Here is a tiny trained network, its code and every weight. The questions are about switching its units off for an input and a target symbol, where a switched-off unit gives its printed mean instead of its output.

import numpy as np


def w(rows, s, z=0):
    codes = np.array(rows[::2]) - 128.0
    scale = np.full(codes.shape[1], s)
    scale[-1] = z or s
    return codes * scale


def norm(h):
    return h / np.sqrt((h * h).mean(-1, keepdims=True) + 1e-5)


def f(y):
    return np.maximum(y, 0)


def softmax(a):
    e = np.exp(a - a.max(-1, keepdims=True))
    return e / e.sum(-1, keepdims=True)


def log_softmax(a):
    a = a - a.max(-1, keepdims=True)
    return a - np.log(np.exp(a).sum(-1, keepdims=True))


def net(x, mask):
    ids = ['αγζθλψω'.index(c) for c in x.split()]
    T = len(ids)
    res = E[ids] + P[:T]
    u = 0
    for l in range(3):
        q, k, v = (norm(res) @ M[l].T for M in (Q, K, V))
        z = softmax(np.where(np.tri(T) > 0, q @ k.T / 3**0.5, -1e9)) @ v
        res = res + np.where(mask[u], z, O[l][:, -1]) @ O[l][:, :-1]
        u += 1
        y = f(norm(res) @ A[l][:, :-1].T + A[l][:, -1])
        res = res + np.where(mask[u : u + 8], y, B[l][:, -1]) @ B[l][:, :-1]
        u += 8
    return log_softmax(norm(res)[-1] @ U[:, :-1].T + U[:, -1])


Q, K, V, O, A, B = {}, {}, {}, {}, {}, {}
E = w([
[147,252,55],'α',
[91,126,86],'γ',
[63,57,203],'ζ',
[149,167,120],'θ',
[154,227,117],'λ',
[122,120,100],'ψ',
[135,136,77],'ω',
],0.016)
P = w([
[255,122,15],'0',
[204,114,49],'1',
[174,117,75],'2',
[155,120,86],'3',
[136,128,101],'4',
[130,141,106],'5',
[122,154,113],'6',
[120,162,118],'7',
[109,170,130],'8',
[103,181,133],'9',
[104,189,144],'10',
[102,189,149],'11',
[102,190,152],'12',
],0.0061)
Q[0] = w([
[76,70,242],'0.h1',
[199,254,73],'0.h1',
[115,43,92],'0.h1',
],0.0082)
K[0] = w([
[50,248,52],'0.h1',
[115,90,224],'0.h1',
[65,118,93],'0.h1',
],0.012)
V[0] = w([
[231,99,97],'0.h1',
[104,104,167],'0.h1',
[74,2,168],'0.h1',
],0.0058)
O[0] = w([
[37,206,164,225],'0.h1',
[146,111,253,60],'0.h1',
[243,101,137,2],'0.h1',
],0.0046,0.0028)
A[0] = w([
[43,157,122,103],'0.n1',
[9,167,223,131],'0.n2',
[163,85,206,117],'0.n3',
[119,86,45,58],'0.n4',
[164,3,67,4],'0.n5',
[165,115,165,48],'0.n6',
[197,170,80,54],'0.n7',
[204,110,83,122],'0.n8',
],0.0064,0.0035)
B[0] = w([
[253,32,163,254],'0.n1',
[173,19,69,234],'0.n2',
[45,99,3,143],'0.n3',
[72,33,139,169],'0.n4',
[238,117,202,141],'0.n5',
[157,115,107,131],'0.n6',
[173,101,145,215],'0.n7',
[191,31,170,207],'0.n8',
],0.0043,0.0028)
Q[1] = w([
[70,55,28],'1.h1',
[198,1,49],'1.h1',
[152,142,102],'1.h1',
],0.0081)
K[1] = w([
[255,21,75],'1.h1',
[141,8,224],'1.h1',
[161,95,181],'1.h1',
],0.007)
V[1] = w([
[131,204,217],'1.h1',
[172,200,251],'1.h1',
[3,124,133],'1.h1',
],0.0035)
O[1] = w([
[120,103,86,44],'1.h1',
[110,2,135,2],'1.h1',
[112,188,115,110],'1.h1',
],0.0063,0.0025)
A[1] = w([
[124,177,143,105],'1.n1',
[137,114,92,101],'1.n2',
[159,166,102,125],'1.n3',
[74,12,117,4],'1.n4',
[155,155,225,121],'1.n5',
[103,128,78,125],'1.n6',
[176,134,107,96],'1.n7',
[58,52,69,146],'1.n8',
],0.011,0.0037)
B[1] = w([
[127,57,154,189],'1.n1',
[126,127,102,152],'1.n2',
[64,117,92,254],'1.n3',
[3,99,69,158],'1.n4',
[85,110,173,155],'1.n5',
[107,162,115,211],'1.n6',
[140,79,160,184],'1.n7',
[168,250,139,191],'1.n8',
],0.0079,0.0049)
Q[2] = w([
[253,167,205],'2.h1',
[102,147,13],'2.h1',
[237,176,130],'2.h1',
],0.0051)
K[2] = w([
[2,86,118],'2.h1',
[139,202,192],'2.h1',
[31,117,156],'2.h1',
],0.0096)
V[2] = w([
[125,185,239],'2.h1',
[254,254,139],'2.h1',
[24,112,155],'2.h1',
],0.0053)
O[2] = w([
[67,122,2,2],'2.h1',
[253,45,117,166],'2.h1',
[20,140,160,158],'2.h1',
],0.0074,0.0025)
A[2] = w([
[91,134,51,103],'2.n1',
[163,3,136,3],'2.n2',
[123,125,134,75],'2.n3',
[113,179,134,130],'2.n4',
[212,100,103,96],'2.n5',
[90,54,60,139],'2.n6',
[15,117,84,76],'2.n7',
[54,93,161,155],'2.n8',
],0.011,0.0033)
B[2] = w([
[70,92,141,254],'2.n1',
[56,41,49,160],'2.n2',
[140,115,159,128],'2.n3',
[116,58,80,238],'2.n4',
[143,236,167,172],'2.n5',
[204,219,8,151],'2.n6',
[77,101,255,210],'2.n7',
[176,116,17,173],'2.n8',
],0.0065,0.0047)
U = w([
[158,214,92,252],'α',
[71,129,49,87],'γ',
[15,96,158,135],'ζ',
[170,133,250,202],'θ',
[115,194,203,24],'λ',
[149,51,154,99],'ψ',
[223,82,93,75],'ω',
],0.016,0.0046)

Each question gives the input, a string of symbols that net reads in full, and the target symbol t.
The units are the heads (3 rows each of Q, K, V and O) and the neurons (one row each of A and B). Each row of codes is followed by its name. A weight is (code - 128) times the scale printed after its matrix; where a second scale follows, it is the last column's (O, A, B and U).
mask holds one flag per unit, layer by layer, with each layer's heads first. A switched-off unit (its flag False) gives its mean, the last column of its rows in O or B, instead of its output. The means were averaged over made-up inputs and are rounded, as every weight is.
A unit's drop is (log p(t) with every unit on - log p(t) with that unit switched off) / (log p(t) with every unit on - log p(t) with every unit switched off).
The circuit of an input: a set's keep is (log p(t) with only the set's units on - log p(t) with every unit switched off) / (log p(t) with every unit on - log p(t) with every unit switched off). Starting from the 12 units with the biggest drops (on a tie, the unit counted first), units are removed one at a time, each time the one whose removal leaves the highest keep (on an exact tie, the one counted first), for as long as the keep stays at least 0.8.
circuit, biggest first: the units of the circuit, biggest drop first
unit that matters most: the unit with the biggest drop
k most important neurons: the k neurons with the biggest drops, biggest first
k most important neurons of layer l: the k neurons of layer l with the biggest drops, biggest first
drop when u is switched off: that unit's drop, to one decimal
input θ ζ θ θ θ ζ, target γ: circuit, biggest first	(2.n6; 2.n8; 1.n4)
input θ θ θ θ ω ψ, target α: circuit, biggest first	(1.n8)
input θ θ θ ζ ψ λ ω, target ω: 3 most important neurons	(1.n8; 2.n2; 0.n8)
input α γ ψ ω α θ ψ ω θ ψ ω, target ζ: 2 most important neurons	(1.n8; 2.n7)
input θ α ω θ ω α θ ψ θ ω θ, target ζ: 2 most important neurons	(1.n8; 1.n3)
input θ ζ λ, target λ: 3 most important neurons	(1.n4; 0.n2; 1.n5)
input θ λ θ ω θ λ, target γ: 3 most important neurons	(1.n8; 1.n4; 2.n4)
input θ ζ θ ψ θ, target θ: 2 most important neurons	(0.n8; 1.n7)
input θ α ψ θ ζ θ γ θ ψ ζ γ θ θ, target ζ: 2 most important neurons	(1.n4; 0.n2)
input θ ω θ, target γ: 4 most important neurons	(1.n3; 1.n4; 1.n8; 0.n2)
input ω λ γ ω θ ζ θ θ ω ω γ ω, target ω: 3 most important neurons	(1.n8; 0.n8; 2.n2)
input ψ ψ α ψ θ θ θ θ λ λ, target γ: 3 most important neurons	(1.n4; 1.n8; 2.n4)
input θ θ θ ω ζ θ θ γ θ ω α θ, target θ: 2 most important neurons	(1.n7; 1.n8)
input ω θ θ ω ω θ θ ω α λ θ ψ, target α: 2 most important neurons	(0.n2; 1.n8)
input ω ω ω ω θ θ, target γ: 4 most important neurons	(1.n3; 1.n4; 1.n8; 2.n7)
input ω θ ψ θ θ ω θ ψ ω, target ζ: unit that matters most	0.h1
input θ θ ζ λ θ ψ, target ψ: 2 most important neurons	(2.n2; 0.n5)
input ψ θ ω, target α: 2 most important neurons	(1.n4; 1.n5)
input ω ψ λ ζ θ ω ζ, target γ: 2 most important neurons of layer 0	(0.n2; 0.n1)
input θ θ ω θ ψ λ θ ω θ θ θ θ γ, target α: 2 most important neurons of layer 0	(0.n2; 0.n1)
input γ λ ω α α ω θ ω θ θ ζ ψ, target ψ: circuit, biggest first	(0.h1)
input ψ ψ ω γ, target α: drop when 1.n8 is switched off	1.1
input ω θ θ ψ ψ θ λ θ θ θ α θ α, target γ: drop when 0.n5 is switched off	0.0
input ω ω ζ θ θ λ, target λ: drop when 0.n3 is switched off	0.1
input θ λ α ω, target α: drop when 1.n4 is switched off	0.2
